Below are the code and all the weights of a small trained network. Each question names an input and a class and asks about switching units off, where a switched-off unit gives its printed mean instead of its output.

import numpy as np


def w(rows, s, z=0):
    codes = np.array(rows[::2]) - 128.0
    scale = np.full(codes.shape[1], s)
    scale[-1] = z or s
    return codes * scale


def f(y):
    return np.maximum(y, 0)


def log_softmax(a):
    a = a - a.max(-1, keepdims=True)
    return a - np.log(np.exp(a).sum(-1, keepdims=True))


def net(x, mask):
    res = np.array(x, float).reshape(1, 7) / 4 @ E
    y = f(res @ A[0][:, :-1].T + A[0][:, -1])
    res = res + np.where(mask, y, B[0][:, -1]) @ B[0][:, :-1]
    return log_softmax(res[-1] @ U[:, :-1].T + U[:, -1])


A, B = {}, {}
E = w([
[126,129,128],'x0',
[98,218,77],'x1',
[127,126,128],'x2',
[165,252,254],'x3',
[33,115,176],'x4',
[128,129,127],'x5',
[128,129,127],'x6',
],0.0079)
A[0] = w([
[211,113,127,183],'neuron 0',
[139,123,97,95],'neuron 1',
[74,122,156,95],'neuron 2',
[122,110,118,100],'neuron 3',
[101,173,117,115],'neuron 4',
[201,153,129,114],'neuron 5',
[202,140,100,17],'neuron 6',
[117,133,2,129],'neuron 7',
[188,190,130,214],'neuron 8',
[218,165,181,47],'neuron 9',
[166,84,198,96],'neuron 10',
[220,194,197,25],'neuron 11',
[90,236,165,178],'neuron 12',
[82,127,129,128],'neuron 13',
[146,99,144,43],'neuron 14',
[149,172,171,40],'neuron 15',
[230,18,173,101],'neuron 16',
[8,129,175,46],'neuron 17',
[156,114,196,183],'neuron 18',
[108,108,89,46],'neuron 19',
[223,171,60,131],'neuron 20',
[138,154,163,60],'neuron 21',
[136,77,82,77],'neuron 22',
[192,160,166,171],'neuron 23',
[168,183,157,29],'neuron 24',
[188,158,114,98],'neuron 25',
[58,113,89,162],'neuron 26',
[74,139,118,193],'neuron 27',
[60,170,97,158],'neuron 28',
[75,241,40,46],'neuron 29',
[106,75,94,4],'neuron 30',
[116,39,192,112],'neuron 31',
],0.012,0.0044)
B[0] = w([
[45,107,168,212],'neuron 0',
[138,119,128,154],'neuron 1',
[105,136,185,157],'neuron 2',
[153,128,128,148],'neuron 3',
[114,142,125,162],'neuron 4',
[101,116,165,184],'neuron 5',
[134,169,209,160],'neuron 6',
[178,86,95,254],'neuron 7',
[97,73,102,230],'neuron 8',
[160,124,117,207],'neuron 9',
[101,161,100,183],'neuron 10',
[191,145,115,232],'neuron 11',
[136,48,84,250],'neuron 12',
[120,118,162,157],'neuron 13',
[142,157,121,138],'neuron 14',
[185,150,116,176],'neuron 15',
[104,175,112,249],'neuron 16',
[137,165,252,186],'neuron 17',
[126,97,91,201],'neuron 18',
[171,147,126,164],'neuron 19',
[43,134,220,223],'neuron 20',
[170,144,119,159],'neuron 21',
[190,121,119,206],'neuron 22',
[143,124,95,214],'neuron 23',
[180,143,123,179],'neuron 24',
[111,126,158,171],'neuron 25',
[147,90,114,210],'neuron 26',
[94,100,133,182],'neuron 27',
[89,137,103,189],'neuron 28',
[118,236,99,210],'neuron 29',
[210,153,121,182],'neuron 30',
[86,145,82,207],'neuron 31',
],0.023,0.0075)
U = w([
[217,89,129,48],'0',
[114,218,75,80],'1',
[174,116,244,120],'2',
[132,66,113,255],'3',
],0.011,0.0061)

Each question gives the input, the list of numbers given to net, and the class t.
The units are the neurons (one row each of A and B). Each row of codes is followed by its name. A weight is (code - 128) times the scale printed after its matrix; where a second scale follows, it is the last column's (A, B and U).
mask holds one flag per neuron, in row order. A switched-off neuron (its flag False) gives its mean, the last column of its row in B, instead of its output. The means were averaged over made-up inputs and are rounded, as every weight is.
A unit's drop is (log p(t) with every unit on - log p(t) with that unit switched off) / (log p(t) with every unit on - log p(t) with every unit switched off).
The circuit of an input: a set's keep is (log p(t) with only the set's units on - log p(t) with every unit switched off) / (log p(t) with every unit on - log p(t) with every unit switched off). Starting from the 12 units with the biggest drops (on a tie, the unit counted first), units are removed one at a time, each time the one whose removal leaves the highest keep (on an exact tie, the one counted first), for as long as the keep stays at least 0.8.
units of the circuit, in order: the units of the circuit, biggest drop first
most important unit: the unit with the biggest drop
k most important neurons: the k neurons with the biggest drops, biggest first
drop when u is switched off: that unit's drop, to one decimal
input [-5,6,3,3,7,3,5], class 2: units of the circuit, in order	[neuron 17]
input [0,-8,-5,-6,5,-1,-2], class 1: 2 most important neurons	[neuron 31; neuron 16]
input [-4,-7,7,7,7,2,7], class 0: 3 most important neurons	[neuron 12; neuron 20; neuron 18]
input [-2,-5,-5,-3,1,-6,3], class 1: 2 most important neurons	[neuron 12; neuron 16]
input [4,-6,-3,-2,5,1,-4], class 1: units of the circuit, in order	[neuron 31; neuron 12]
input [1,-2,-8,-4,3,-4,1], class 0: units of the circuit, in order	[neuron 20; neuron 0]
input [-6,7,-6,-7,-7,-6,-3], class 0: 3 most important neurons	[neuron 7; neuron 22; neuron 16]
input [-6,-8,4,7,6,-1,-1], class 1: 2 most important neurons	[neuron 10; neuron 31]
input [3,5,-2,-5,1,3,2], class 0: 2 most important neurons	[neuron 7; neuron 16]
input [1,-7,5,0,8,-8,7], class 2: 2 most important neurons	[neuron 17; neuron 29]
input [2,3,5,5,-3,-8,3], class 0: 2 most important neurons	[neuron 11; neuron 24]
input [2,0,-2,7,-5,2,1], class 0: 4 most important neurons	[neuron 11; neuron 24; neuron 15; neuron 9]
input [-7,-8,7,2,8,-8,-3], class 1: 2 most important neurons	[neuron 31; neuron 10]
input [2,-1,8,8,6,7,-8], class 0: most important unit	neuron 12
input [-3,0,-6,-1,3,-2,-1], class 2: 2 most important neurons	[neuron 12; neuron 8]
input [2,-7,5,2,7,7,7], class 1: 3 most important neurons	[neuron 31; neuron 10; neuron 20]
input [6,-8,3,0,-8,8,-7], class 1: 2 most important neurons	[neuron 16; neuron 10]
input [6,-5,-8,-4,-6,2,3], class 2: drop when neuron 18 is switched off	0.1
input [-5,1,1,-8,8,-3,4], class 0: drop when neuron 30 is switched off	0.2
input [-8,-4,-5,-4,8,2,4], class 2: drop when neuron 17 is switched off	0.8
input [3,-8,-6,-2,-7,8,5], class 1: units of the circuit, in order	[neuron 16]
